grid =
[[106 118 137 119 115 147 133]
 [126 126 139 131 130 129 128]]
Find the entry just right of 118.
137
The first entry in the row that holds the largest entry: 106
The bottom-right entry -> 128
Find the entry directly below 106.
126
Find the 4th entry in reading order.
119

Read these off the array that follows.
1) Give the first entry in the row that holds the smallest entry.
2) Give the entry in the bottom-right corner.
3) Give the fifth entry in reading order.
4) Give the bottom-left entry.
5) Give the third entry from the end, reading row by row.
6) Give the entry just right of the centre entry.
7) Give the entry in the top-right corner.
8) Give the second entry on the main diagonal.
[[139 134 156 122 127 125 126]
 [113 148 111 156 110 142 133]
 [131 124 137 121 127 124 125]
 [155 125 136 124 130 122 130]
 [136 123 142 124 140 114 115]
 [130 119 137 131 140 139 143]
 [123 125 123 122 132 132 127]
 [119 139 117 139 115 140 139]
 [156 123 140 131 134 123 124]
 [129 143 126 127 122 114 114]
 [123 131 116 122 126 125 124]
 [118 129 120 128 123 133 131]
 [129 119 142 116 141 120 128]]
1) 113
2) 128
3) 127
4) 129
5) 141
6) 132
7) 126
8) 148
